j17-j671: [ -5   1   0   1   6   6  -3  -2   3   2   1 -10   4  -1   4   6  13  -6
   4   2  -8]
j312-j34: [-16   2   2   4   7  -8 -14 -22   0  11  -8   8  25  -7  12   1   1 -19
   3  -8  -4]
j573-j941: [-13   2   0   1  13 -10   0  18  -3   1  12  12  -4  14   8  11 -15   3
 -10  18  -5]
j924-j434: [  1  10   7 -10  17   6  -4  -7   3  25   8   6   8  -2  -4  11  -7   3
  12  10   0]
j39-j670: [ 4 -2 -6 -2 11  1 -4 -3  3 16  4 -5  2 -6  5 14  5  9 -6  7 -3]
j573-j941: [ -7  -8  -8   2  42  10   5  11  -5  11   0  12   6   5   9  -6  -6   4
  -9 -10   9]
[-1 -5 -5 -1 12  5 -1  7 -2  5  7 20  3  1  6  3 -3  3 -6  0  3] : j573-j941
j735-j741: [ 2 -3 -1  1  2  0 -2  2  0 -4  0  1  4 -1  1 -1 -2 -1 -2  1 -2]
[-19   2   7   0 -25  -2 -19   0  -7   2  15  -6  -7   4   1 -24  15  -2
   4  -5   9] : j735-j741
j55-j75: [10  7 -4  6  2  5 -2  0 -7  6 -6 -4  9 -4  4  9 -7  1 -3 10  2]
j514-j745: [-20   3  13 -21  25  22 -21  10 -13 -13  -8  18  15  15  18   1 -13  -1
 -12  11   8]
j17-j671: [ 5  4  3 -6 -3  1  1  3 11 -2  1  1 -4 -4  5  7  5  3 -3  0 -1]
j924-j434: [-10  15  26 -23  60  17 -10 -32  14  71  24  14  25 -15 -14  26 -15   7
  36  30 -13]
j828-j122: [-3 -1  6 -8 -3  0 -1  3 16 -4  0 -5 -3  0  4 -2  4  4 -1  5  5]
j514-j745: [ -6   8  -4   0   0 -18  -2 -10   2   2  -2  -8   2 -19  -1  -2   7   1
   2   0  -1]
[  1  -5   0 -10  11  16 -10   0 -13  -7  -7  -3   4  18   9   5  -6   2
  -3  -1   5] : j514-j745
j39-j670: [ -7 -17   8 -14  -3   7  13   1   3  -2   0  -1  -5  -2   1 -16  -6 -16
  -8   1   5]
[ -1  -8   8   5   8   4  -2   0 -19 -15  -8 -15  11   9  -3   0   2 -20
   9  -4  11] : j39-j670
[ 10   8 -10   0   1 -16 -11 -11  -4  -4  -6 -13   3 -20  -6   4   7   2
   4  -4   6] : j514-j745
j970-j152: [ 14 -18   0  -3   4   1 -31 -15  10  10  -9   5 -16   8  -4 -29 -20   1
  16  22  -5]
[ -5   5  11   8  -4  -4   9  21  33 -10   1   6   3   6   5  11  -4   5
   0  -4  -4] : j970-j152
j970-j152: [  8  -7  -5   3   1  -1 -10  -7   0   3   2   3   0   3   1  -3  -5  -1
   7   9  -6]
[  7  -4   9   5 -20   4  -6 -13  19  -1   5   4   0 -13  -7  11  11  -1
  19  -1   0] : j573-j941
[ 12  -4   0   0   2  -7  -8   2   5   5   6   7  -1   3  -6  -4 -15   5
   5  17 -12] : j970-j152
j157-j757: [ -8 -11   2  10   6  -3   1   0  -6   4  -6   7  13   2   6   3  12  -2
  23  -1  -6]
j828-j122: [  2 -14  22 -36 -19  14   2   8  42  -7   3   7 -12 -16   3 -14   2  10
  24  14  24]
[ -6  -5  -1  10 -14 -13  -7  14   4   2  18  -4  -8  -6   3 -14  -6  14
   1  -4   1] : j735-j741
[-13 -19  -6  12   5  -6   6   6 -15  12   1   2   7  10   7   8  10   7
  23 -12  -7] : j157-j757
[ -2   6   2 -11   8  19  10 -30 -18   2 -29   5  15   9  -5  10  20 -23
   1   7  11] : j735-j741
[ 1  4 -7 11  3 -4  0 -5 -8  1 -4 -4  0  1 -1  4  2 -4 -3 -2 -7] : j828-j122
[-13  18   2  -3  -7  10  11 -10   6   5  -6   4 -25   2  -1  -4  32  -6
  11   1  13] : j735-j741
[  8   7 -13  -9   5 -11  -4   3  -2  -3   7 -12  -1 -12 -10  -4  12   6
   5   3  14] : j514-j745
[ 10  -6   9  12  -4  13 -12 -10  -9   7 -12   1  20  -2   6   3 -12 -11
 -10  -3  -1] : j312-j34
[  9   1   0  -1 -19 -13   0  -9   0 -16  12   3   0   0  -4  16  -4  -7
  11  14   0] : j573-j941
[ 11 -14  -7   0  -9   3   2  -2   5  10   5   2 -10   1 -12  -1   3   5
  -9  -5   3] : j55-j75
[ -5   2   7 -10  17   1  -1 -10   7  15   5   1  13  -6  -1  10  -3  -1
  12   8  -6] : j924-j434
[  6  -9  -6  17   1  -4   3 -10  -4  -8   6   5   4   3  -1   7 -11  -7
   4   9  13] : j573-j941
[  4  -7   1   0   9   4   7  -6  -6  -1 -10   0  19   4  -9   9 -10  -4
  -9  -1  -1] : j735-j741
[-10   4  10   8   4   7 -11   2   0   9  -3  -6  -1  -4   5   1  -2   5
   9   9   0] : j573-j941
[ -1  -7   5 -13   2   9   3   5   8  12   0   1   8  -7   3  -7   8   7
   6  -9  -2] : j573-j941
[-19   1   2   2  -3  -6   7  -4   9   6   7  12  -1  -2   0   1   6  -7
  -4   7   1] : j514-j745
[  9 -14   9 -34   4  -5  -8  -4   7   5  -1 -10 -17  10  -1  11  -6  -7
  -3  -5  14] : j39-j670
[-4  3 -1 -5 -5  1 -6  1 -3  2  0 -5  1  2 -1 -2  1 -2  0 -1 -3] : j573-j941
[  8  -8 -24  16 -40  -9   6  21  -9 -50 -16  -9 -14  10   5 -17  11  -5
 -26 -17   5] : j924-j434
j134-j878: [  4  -6   4  -9 -10   3  10   2  -4   0  11  -5  -2  -4   7   0  -9  -2
   2   4  -6]
[-15  -4   1   2  34  10  -5  19  -3  12   0  13   0   0  13  -1  -6   6
  -2  -4   2] : j573-j941
j55-j75: [ 33 -17  -6   1 -14  12   0   2  -2  27   9  -7 -17   5 -18  10   8   5
 -11 -14   4]
[  0   6  -4  -2  -1   4   8  -1 -24  -4   1  -1   7  -3   3   5   8   2
  -7  -7   1] : j970-j152
[ -5  -1  -6   3   5  -4   4   0   2  13  -7   4   5   3 -11  -7   2  -6
  12   4   4] : j157-j757
[  8  -3  -5 -10   8   8  -3  10  -3  -5   1  -5  -2   8   0  -1   5   1
   0   0   6] : j514-j745
[-16  12  -3  13 -13 -29   4 -21  10   9   1   5   7 -30  -7  -4   6  -4
  -3   6 -13] : j514-j745
[  9   4  -4  -7  -5   0  -3  -2   6  -4  -6  12  -2  -4   0  -1 -12   5
   2   1   5] : j17-j671
[ 21   3  -9  -8  27  10  23  -9  18   3 -18  11 -11   2   0  25  -2  -2
  11  14  -6] : j735-j741
[-13  17  13  16 -15 -11  24  37  24 -15  13  16  10   2   2  22  -1   5
  -7 -16 -12] : j970-j152
j312-j34: [  3  20  -5 -10   1 -21  -5  -8  20   0   4   7  -7  -3   8  -9  17   4
   8  -6   7]
j134-j878: [ -2   2  -4   8   9  -3   0   0  -4  -4  -2   2   9   0 -12   2   5  -6
  -2  -7   4]
[-10  -7  -5   2   8 -12   5 -11   6   4   5   1 -20  -1   0  -2  -9   1
  16  -1 -19] : j312-j34
[ 15   6  -4  -9  -5 -15  -1 -14   7  13   0  17   2   4   8 -14  -3   5
  17   4  -6] : j312-j34
[-3  1 -3 -7 -2  4  0  4  1  1  2 -1 -4  3 -1  2  6  5 -4 -6 -6] : j573-j941
[-3  7 -3  9  3 -7  1 -4 -7  3  0  0  3  4  1  5  2 -3 -7  0 -6] : j828-j122
[ -3   3   5   3   9   0   6   3 -12  -1   3 -10   3   5   2  -5   0   3
   2  -1  -2] : j17-j671

j117j259: [-15 -13  -1   6   3   0   4   5 -12  -6   6  -4  -8   7   1   0 -36  -4
   0  -8   5]
j65j252: [ -2 -13  -2  13 -17  18 -13   4   7  -5  -6 -12   3   0 -16   6  -5   0
 -17  22 -11]
[  3  -7  -8  -9 -15 -10   2   5   9   5   4   9   8   5  -9   1   0 -22
  -9   7  14] : j117j259
j772j512: [-11  -3  11   0  -5   5   4   8 -16 -17   2  -3  -4  -9 -16  12   4 -27
   2 -13  11]
j322j632: [ -4  -2   4  13 -12  13  -6   5   6  -3  -1  -1  -4   6  -9  -8   6   2
  10  -2   6]
j387j331: [ -4  -1  -2   8 -13  11  12  17  27  11   2 -22  18  -2   9  -6   2   2
  20   1  -7]
j793j430: [  2  12   3  -5 -14  -1 -14  -9 -18   7   2  -3   3  -7  13 -16  19   7
  12   1   9]
j491j559: [ -5  -9  -2  -6   3   2  -7  15  17 -11   7  -4  -8   5  12  -9   8   0
 -14   3  -2]
[  7   2   6  -9 -22   3  -5  -4 -10  13  -8  -3   3  -4 -16   9 -12   2
  -4  18  12] : j65j252
j374j264: [ -1  -4 -10   1   3   4   3  -7   8   5  -6  -4   4   2  11  -1   9  14
 -12  -1  -3]
j963j145: [ -7  13  -2  -8  -6  22  -7  12  -8 -23  23  10  15 -18 -15  20 -14   1
 -20  11 -22]
[ -9   2   8   3  -4  11 -18   4  -4  -3  -2   6   5  14  -3  -3  10  -3
  15 -19  -2] : j322j632
[ -7   7   0   6   4   4   8  -4  -2   1   3 -18   4   4   9  -8   4   5
  11  -5  -1] : j387j331
[  1   8  -5 -12 -19   2  -7   3   3  -2 -19   4 -16   4   4   5   7 -14
  -2  14  13] : j491j559
[  5 -10   7  14  12  18 -11   8 -13 -23  -4 -17   3  -4   8  -4  -8  16
   8  -2 -10] : j117j259
j271j353: [-11  10 -15   7  -6   1  -6   7  32  -7  10   5  20 -36   7   8 -27 -12
 -35   9  -1]
[  2  -1   1  26  -9  14 -19 -13   7   8   7  -4   2   5  -5  -7   6  -1
   4  -6  15] : j322j632
